Here is a tiny trained network, its code and every weight. The questions are about switching its units off for an input and a target symbol, where a switched-off unit gives its printed mean instead of its output.

import numpy as np


def w(rows, s, z=0):
    codes = np.array(rows[::2]) - 128.0
    scale = np.full(codes.shape[1], s)
    scale[-1] = z or s
    return codes * scale


def f(y):
    return np.maximum(y, 0)


def softmax(a):
    e = np.exp(a - a.max(-1, keepdims=True))
    return e / e.sum(-1, keepdims=True)


def log_softmax(a):
    a = a - a.max(-1, keepdims=True)
    return a - np.log(np.exp(a).sum(-1, keepdims=True))


def net(x, mask):
    ids = ['αβγδεθλμξπσφψω'.index(c) for c in x.split()]
    T = len(ids)
    res = E[ids] + P[:T]
    u = 0
    for l in range(2):
        r = res
        for j in range(2):
            rows = slice(2 * j, 2 * j + 2)
            q, k, v = (r @ M[l][rows].T for M in (Q, K, V))
            z = softmax(np.where(np.tri(T) > 0, q @ k.T / 2**0.5, -1e9)) @ v
            o = O[l][rows]
            res = res + np.where(mask[u + j], z, o[:, -1]) @ o[:, :-1]
        u += 2
        y = f(res @ A[l][:, :-1].T + A[l][:, -1])
        res = res + np.where(mask[u : u + 16], y, B[l][:, -1]) @ B[l][:, :-1]
        u += 16
    return log_softmax(res[-1] @ U[:, :-1].T + U[:, -1])


Q, K, V, O, A, B = {}, {}, {}, {}, {}, {}
E = w([
[106,4,2,3,239,249],'α',
[248,12,253,36,206,67],'β',
[212,252,3,214,116,253],'γ',
[68,246,182,2,197,252],'δ',
[137,32,253,198,86,224],'ε',
[226,195,5,243,229,140],'θ',
[50,190,219,151,10,87],'λ',
[158,251,83,84,15,231],'μ',
[253,252,252,253,8,5],'ξ',
[132,193,249,7,195,89],'π',
[131,104,86,8,6,27],'σ',
[29,4,4,252,253,5],'φ',
[3,39,241,252,250,221],'ψ',
[220,34,58,254,8,27],'ω',
],0.0032)
P = w([
[140,175,157,176,105,223],'0',
[224,77,158,97,180,3],'1',
[54,134,168,150,65,233],'2',
[212,75,131,94,196,13],'3',
[13,113,177,129,43,211],'4',
[205,92,104,98,208,10],'5',
[9,92,195,112,27,212],'6',
],0.0031)
Q[0] = w([
[10,252,226,240,3,253],'L0H1',
[250,3,33,11,252,3],'L0H1',
[32,52,3,6,251,245],'L0H2',
[217,253,253,250,3,82],'L0H2',
],0.0032)
K[0] = w([
[64,253,253,245,3,248],'L0H1',
[205,3,3,9,253,9],'L0H1',
[16,97,3,3,214,253],'L0H2',
[251,250,253,251,3,3],'L0H2',
],0.0032)
V[0] = w([
[5,228,136,178,8,252],'L0H1',
[6,80,20,9,250,253],'L0H1',
[3,54,10,42,222,246],'L0H2',
[6,37,205,73,103,236],'L0H2',
],0.0032)
O[0] = w([
[17,225,118,216,7,242,208],'L0H1',
[76,249,93,108,241,253,7],'L0H1',
[14,189,29,98,229,253,1],'L0H2',
[8,21,178,81,90,247,175],'L0H2',
],0.0032,0.001)
A[0] = w([
[13,26,4,3,210,252,211],'L0N1',
[106,3,250,252,219,3,190],'L0N2',
[250,3,6,3,228,16,162],'L0N3',
[37,4,31,253,252,11,224],'L0N4',
[6,46,3,118,252,251,235],'L0N5',
[3,62,245,250,108,253,222],'L0N6',
[81,4,252,3,253,148,243],'L0N7',
[228,236,3,251,30,248,249],'L0N8',
[253,252,251,3,157,16,245],'L0N9',
[4,2,60,236,251,23,197],'L0N10',
[205,26,7,3,71,218,229],'L0N11',
[253,15,89,184,10,4,230],'L0N12',
[3,97,253,50,35,241,241],'L0N13',
[4,12,253,247,52,207,254],'L0N14',
[2,249,217,12,18,253,224],'L0N15',
[248,167,253,9,3,8,248],'L0N16',
],0.0032,0.003)
B[0] = w([
[16,17,4,5,160,253,162],'L0N1',
[175,3,218,253,253,5,195],'L0N2',
[247,4,45,50,165,247,176],'L0N3',
[117,3,4,253,253,27,175],'L0N4',
[14,12,3,81,252,252,167],'L0N5',
[8,41,204,246,55,242,221],'L0N6',
[25,6,241,12,251,246,210],'L0N7',
[252,148,4,251,82,147,192],'L0N8',
[253,230,240,4,159,36,223],'L0N9',
[30,3,28,246,253,30,165],'L0N10',
[194,29,6,4,23,250,176],'L0N11',
[251,5,44,93,28,4,217],'L0N12',
[6,203,234,178,16,230,242],'L0N13',
[8,85,241,240,23,151,248],'L0N14',
[15,238,129,193,15,253,230],'L0N15',
[244,198,243,16,13,3,255],'L0N16',
],0.0032,0.0048)
Q[1] = w([
[3,19,179,236,41,201],'L1H1',
[4,16,204,234,47,174],'L1H1',
[3,133,154,237,124,253],'L1H2',
[251,211,22,71,253,4],'L1H2',
],0.0032)
K[1] = w([
[7,17,63,229,206,165],'L1H1',
[7,8,74,218,220,143],'L1H1',
[5,48,185,155,207,209],'L1H2',
[242,252,148,181,11,136],'L1H2',
],0.0032)
V[1] = w([
[27,6,4,253,252,14],'L1H1',
[56,8,3,253,253,9],'L1H1',
[15,99,252,253,253,195],'L1H2',
[236,250,253,253,151,20],'L1H2',
],0.0032)
O[1] = w([
[3,44,62,239,253,7,145],'L1H1',
[3,56,40,230,253,6,123],'L1H1',
[5,33,253,253,238,242,253],'L1H2',
[245,253,222,244,250,173,55],'L1H2',
],0.0032,0.0022)
A[1] = w([
[159,217,97,14,3,252,253],'L1N1',
[16,18,99,253,243,8,253],'L1N2',
[253,12,16,55,250,3,193],'L1N3',
[134,247,252,253,10,65,107],'L1N4',
[161,46,252,3,246,224,217],'L1N5',
[247,8,245,181,16,8,163],'L1N6',
[109,53,59,4,4,106,153],'L1N7',
[158,11,252,105,252,225,245],'L1N8',
[253,11,114,48,153,3,107],'L1N9',
[176,88,249,3,246,243,161],'L1N10',
[223,29,246,134,5,3,124],'L1N11',
[142,253,253,21,10,30,238],'L1N12',
[70,80,72,3,6,70,191],'L1N13',
[188,246,94,3,5,252,253],'L1N14',
[34,185,161,252,7,253,90],'L1N15',
[133,253,253,5,32,53,234],'L1N16',
],0.0032)
B[1] = w([
[228,252,4,7,131,121,235],'L1N1',
[13,246,54,155,253,9,254],'L1N2',
[252,183,20,238,5,253,200],'L1N3',
[88,246,252,252,6,184,200],'L1N4',
[137,11,230,6,253,204,192],'L1N5',
[131,3,200,250,12,6,224],'L1N6',
[16,6,7,5,4,3,173],'L1N7',
[212,7,242,72,253,240,205],'L1N8',
[252,3,49,252,8,190,191],'L1N9',
[159,8,236,3,253,243,177],'L1N10',
[50,3,198,177,8,4,217],'L1N11',
[11,253,244,77,163,4,246],'L1N12',
[3,62,15,4,44,3,179],'L1N13',
[182,253,4,12,210,130,240],'L1N14',
[245,51,74,252,4,252,235],'L1N15',
[33,253,240,14,206,5,240],'L1N16',
],0.0032,0.0092)
U = w([
[161,75,40,48,156,252,105],'α',
[251,3,198,211,51,253,4],'β',
[242,252,3,138,73,195,194],'γ',
[41,253,240,5,253,188,75],'δ',
[88,6,239,239,155,152,208],'ε',
[252,147,21,220,110,198,226],'θ',
[45,145,248,131,74,4,244],'λ',
[75,250,32,3,123,4,153],'μ',
[169,254,232,252,3,165,42],'ξ',
[175,73,237,38,247,35,82],'π',
[37,4,16,22,8,26,8],'σ',
[240,130,24,235,226,107,249],'φ',
[3,205,107,183,250,24,197],'ψ',
[183,62,66,248,9,80,4],'ω',
],0.0032)

Each question gives the input, a string of symbols that net reads in full, and the target symbol t.
The units are the heads (2 rows each of Q, K, V and O) and the neurons (one row each of A and B). Each row of codes is followed by its name. A weight is (code - 128) times the scale printed after its matrix; where a second scale follows, it is the last column's (O, A, B and U).
mask holds one flag per unit, layer by layer, with each layer's heads first. A switched-off unit (its flag False) gives its mean, the last column of its rows in O or B, instead of its output. The means were averaged over made-up inputs and are rounded, as every weight is.
A unit's drop is (log p(t) with every unit on - log p(t) with that unit switched off) / (log p(t) with every unit on - log p(t) with every unit switched off).
unit that matters most: the unit with the biggest drop
top k neurons: the k neurons with the biggest drops, biggest first
k most important neurons of layer l: the k neurons of layer l with the biggest drops, biggest first
which heads matter: for each layer, one digit per head in row order, 1 if its drop is at least 0.15 and else 0, layers parted by /
drop of u: that unit's drop, to one decimal
input β φ θ λ λ β θ, target ψ: which heads matter => 00 / 10
input π π ψ γ, target γ: top 2 neurons => (L0N14 L0N6)
input μ λ μ λ μ γ, target γ: unit that matters most => L1H1
input ψ β δ λ π, target ε: which heads matter => 01 / 11
input δ α λ, target σ: which heads matter => 01 / 01
input γ σ μ θ μ σ λ, target ξ: which heads matter => 10 / 00
input λ ψ ε ω, target ω: which heads matter => 00 / 00
input β λ λ β λ μ σ, target μ: which heads matter => 00 / 11
input λ λ μ λ π π β, target π: which heads matter => 00 / 10
input β λ β, target π: which heads matter => 10 / 10
input α σ ε, target σ: 4 most important neurons of layer 0 => (L0N1 L0N5 L0N11 L0N2)
input θ λ α λ σ σ, target σ: which heads matter => 00 / 00
input μ ψ ε, target ε: which heads matter => 00 / 11
input ε γ π ξ, target ξ: which heads matter => 01 / 01
input θ φ ω, target ψ: 2 most important neurons of layer 1 => (L1N2 L1N15)
input φ π ε, target ψ: unit that matters most => L1H1
input λ ε λ ψ, target ψ: 2 most important neurons of layer 0 => (L0N10 L0N4)
input ε φ ψ β π γ λ, target ε: 2 most important neurons of layer 0 => (L0N6 L0N14)
input θ φ μ λ ψ, target ε: 2 most important neurons of layer 0 => (L0N6 L0N14)
input ε λ φ λ π λ δ, target ψ: top neuron => (L1N2)
input β σ δ, target α: drop of L1H1 => 0.1
input δ ω θ σ, target σ: drop of L1H2 => 0.2
input μ π π φ, target φ: drop of L0N4 => 0.2
input φ λ λ, target ψ: drop of L0N9 => 0.1
input λ δ π λ α μ λ, target σ: 2 most important neurons of layer 0 => (L0N1 L0N5)
